Here is a tiny trained network, its code and every weight. The questions are about switching its units off for an input and a target symbol, where a switched-off unit gives its printed mean instead of its output.

import numpy as np


def w(rows, s, z=0):
    codes = np.array(rows[::2]) - 128.0
    scale = np.full(codes.shape[1], s)
    scale[-1] = z or s
    return codes * scale


def norm(h):
    return h / np.sqrt((h * h).mean(-1, keepdims=True) + 1e-5)


def f(y):
    return np.maximum(y, 0)


def softmax(a):
    e = np.exp(a - a.max(-1, keepdims=True))
    return e / e.sum(-1, keepdims=True)


def log_softmax(a):
    a = a - a.max(-1, keepdims=True)
    return a - np.log(np.exp(a).sum(-1, keepdims=True))


def net(x, mask):
    ids = ['ΓΔΛΨαεηθξστφω'.index(c) for c in x.split()]
    T = len(ids)
    res = E[ids] + P[:T]
    r = norm(res)
    for j in range(3):
        rows = slice(2 * j, 2 * j + 2)
        q, k, v = (r @ M[0][rows].T for M in (Q, K, V))
        z = softmax(np.where(np.tri(T) > 0, q @ k.T / 2**0.5, -1e9)) @ v
        o = O[0][rows]
        res = res + np.where(mask[j], z, o[:, -1]) @ o[:, :-1]
    y = f(norm(res) @ A[0][:, :-1].T + A[0][:, -1])
    res = res + np.where(mask[3:11], y, B[0][:, -1]) @ B[0][:, :-1]
    return log_softmax(norm(res)[-1] @ U[:, :-1].T + U[:, -1])


Q, K, V, O, A, B = {}, {}, {}, {}, {}, {}
E = w([
[78,110,133,182,111,144,134,129,75],'Γ',
[90,92,88,91,111,137,184,123,91],'Δ',
[111,89,163,161,89,169,103,78,88],'Λ',
[138,152,142,155,74,188,122,97,155],'Ψ',
[127,113,131,153,141,168,207,178,50],'α',
[86,151,144,154,91,92,152,73,148],'ε',
[111,99,166,191,95,117,151,148,94],'η',
[148,150,135,121,120,91,251,161,135],'θ',
[145,72,163,116,62,95,156,94,139],'ξ',
[118,111,179,154,122,99,166,102,69],'σ',
[111,144,134,142,157,113,213,137,64],'τ',
[170,150,150,102,132,126,214,110,106],'φ',
[122,135,159,51,200,81,46,208,146],'ω',
],0.018)
P = w([
[26,170,249,76,70,169,148,146,145],'0',
[30,103,233,92,135,184,180,142,221],'1',
[95,188,159,75,20,127,121,141,86],'2',
[43,137,197,111,184,134,83,105,143],'3',
[104,34,130,131,146,151,189,116,202],'4',
[135,196,104,95,37,92,98,113,32],'5',
[76,17,164,148,205,173,181,101,218],'6',
[163,152,56,138,106,87,74,119,55],'7',
[105,81,114,171,240,115,90,81,151],'8',
[159,11,66,254,221,135,164,75,215],'9',
[156,60,27,217,108,84,153,95,86],'10',
],0.0076)
Q[0] = w([
[193,160,62,159,45,111,133,120,76],'H1',
[152,196,142,82,201,130,8,238,191],'H1',
[125,59,138,163,77,242,229,104,97],'H2',
[185,135,56,168,40,106,151,114,64],'H2',
[175,142,55,170,19,107,149,133,84],'H3',
[87,108,123,184,72,160,210,103,154],'H3',
],0.012)
K[0] = w([
[130,39,124,165,254,154,159,121,254],'H1',
[88,140,169,125,45,169,208,106,107],'H1',
[178,141,87,115,195,68,36,155,134],'H2',
[149,49,115,158,237,155,127,136,213],'H2',
[117,63,127,176,165,164,196,79,171],'H3',
[150,133,79,176,148,123,144,36,77],'H3',
],0.011)
V[0] = w([
[179,60,186,206,67,177,79,179,64],'H1',
[97,93,128,148,68,44,114,50,159],'H1',
[171,113,98,61,131,254,66,61,127],'H2',
[58,108,38,176,100,172,164,96,68],'H2',
[57,77,80,163,69,111,126,174,134],'H3',
[70,113,129,139,216,71,78,76,83],'H3',
],0.0096)
O[0] = w([
[232,182,63,118,34,128,114,122,78,117],'H1',
[58,229,96,141,128,158,67,177,192,117],'H1',
[86,175,128,93,100,199,254,69,121,64],'H2',
[69,93,172,95,98,80,160,131,164,136],'H2',
[150,126,201,183,123,108,175,166,213,254],'H3',
[140,160,211,48,107,185,91,160,102,101],'H3',
],0.011,0.0053)
A[0] = w([
[151,51,102,128,134,102,124,104,120,100],'N1',
[139,129,196,9,122,115,70,160,113,97],'N2',
[112,106,54,138,156,95,167,91,121,128],'N3',
[98,79,127,186,156,182,118,134,75,254],'N4',
[177,185,132,88,110,135,169,124,145,137],'N5',
[108,118,120,155,98,96,171,78,163,68],'N6',
[115,147,123,159,97,108,177,219,150,215],'N7',
[113,158,169,164,104,91,111,51,149,166],'N8',
],0.012,0.0024)
B[0] = w([
[149,110,123,84,81,83,36,43,82,218],'N1',
[177,153,174,112,254,246,153,190,42,173],'N2',
[196,179,128,23,179,193,108,189,167,195],'N3',
[30,228,101,65,64,58,170,129,181,254],'N4',
[25,177,228,128,145,114,35,43,54,158],'N5',
[157,112,63,206,132,147,219,160,52,215],'N6',
[180,152,116,137,144,173,95,45,159,251],'N7',
[113,46,97,73,212,159,226,142,149,192],'N8',
],0.0081,0.0079)
U = w([
[20,179,186,124,138,104,76,193,191,66],'Γ',
[90,122,70,2,139,115,129,129,146,109],'Δ',
[60,161,194,138,77,181,107,5,83,109],'Λ',
[131,179,52,202,145,188,87,118,187,187],'Ψ',
[124,153,27,191,166,205,237,170,16,65],'α',
[75,82,195,149,159,115,233,162,159,216],'ε',
[166,149,149,190,73,64,91,176,141,184],'η',
[237,154,243,123,137,178,174,113,152,5],'θ',
[199,22,126,142,118,106,144,63,43,135],'ξ',
[70,85,216,124,191,64,101,114,36,71],'σ',
[93,98,98,179,210,9,78,176,122,107],'τ',
[147,154,155,122,205,130,137,77,102,83],'φ',
[139,129,171,105,179,214,97,210,71,251],'ω',
],0.0088,0.0027)

Each question gives the input, a string of symbols that net reads in full, and the target symbol t.
The units are the heads (2 rows each of Q, K, V and O) and the neurons (one row each of A and B). Each row of codes is followed by its name. A weight is (code - 128) times the scale printed after its matrix; where a second scale follows, it is the last column's (O, A, B and U).
mask holds one flag per unit, heads first, then neurons. A switched-off unit (its flag False) gives its mean, the last column of its rows in O or B, instead of its output. The means were averaged over made-up inputs and are rounded, as every weight is.
A unit's drop is (log p(t) with every unit on - log p(t) with that unit switched off) / (log p(t) with every unit on - log p(t) with every unit switched off).
The circuit of an input: a set's keep is (log p(t) with only the set's units on - log p(t) with every unit switched off) / (log p(t) with every unit on - log p(t) with every unit switched off). Starting from all 11 units, units are removed one at a time, each time the one whose removal leaves the highest keep (on an exact tie, the one counted first), for as long as the keep stays at least 0.8.
units of the circuit, in order: the units of the circuit, biggest drop first
most important unit: the unit with the biggest drop
top k neurons: the k neurons with the biggest drops, biggest first
heads that matter: for each layer, one digit per head in row order, 1 if its drop is at least 0.15 and else 0, layers parted by /
input α φ Δ Δ ε α Δ Δ, target ε: most important unit -> H2
input α ε ξ Δ ξ Δ ξ α η Δ, target η: units of the circuit, in order -> (H2 H1)
input ξ η ε α ε ξ, target Γ: heads that matter -> 100
input Δ Ψ Λ, target α: units of the circuit, in order -> (H3 N6)
input Ψ Γ Δ Λ Δ Δ Δ ξ Δ Δ, target ε: heads that matter -> 010
input Δ Δ Δ σ Λ Δ Λ Ψ, target Λ: units of the circuit, in order -> (N5 H2)
input Ψ Γ Δ ε Δ Δ Γ ω Δ Δ, target Δ: top 2 neurons -> (N4 N6)
input Ψ Λ α Δ Λ Δ θ ξ σ φ Λ, target Δ: units of the circuit, in order -> (H3 N4)
input Δ Λ Δ Δ ξ θ α ξ α Ψ, target ξ: units of the circuit, in order -> (H1 N4 H2)
input Δ Δ Δ Λ, target ε: heads that matter -> 000
input Δ Λ ξ α Δ η, target ε: heads that matter -> 000
input θ σ Δ α ξ Ψ Γ ε, target θ: units of the circuit, in order -> (H3 H1 N4 N8)
input Λ ω ξ, target ξ: heads that matter -> 100
input Δ ε Λ Δ ξ θ, target Ψ: units of the circuit, in order -> (H1 N7)
input Δ ξ ξ ε θ Δ Δ α σ θ, target ω: most important unit -> H3
input Δ α Λ ω Ψ Δ Δ α ξ Λ, target Λ: heads that matter -> 111
input Δ ξ θ Ψ, target τ: heads that matter -> 011
input ξ Δ ε Δ Λ, target ε: heads that matter -> 010
input α Δ ε α σ ξ ξ, target Ψ: heads that matter -> 100
input Δ ω Δ Δ ε ξ ε Δ Ψ Λ, target Λ: most important unit -> N4
input Δ φ τ, target Δ: heads that matter -> 001
input σ α Δ ξ α Δ ξ ε, target Ψ: units of the circuit, in order -> (H1 N4)
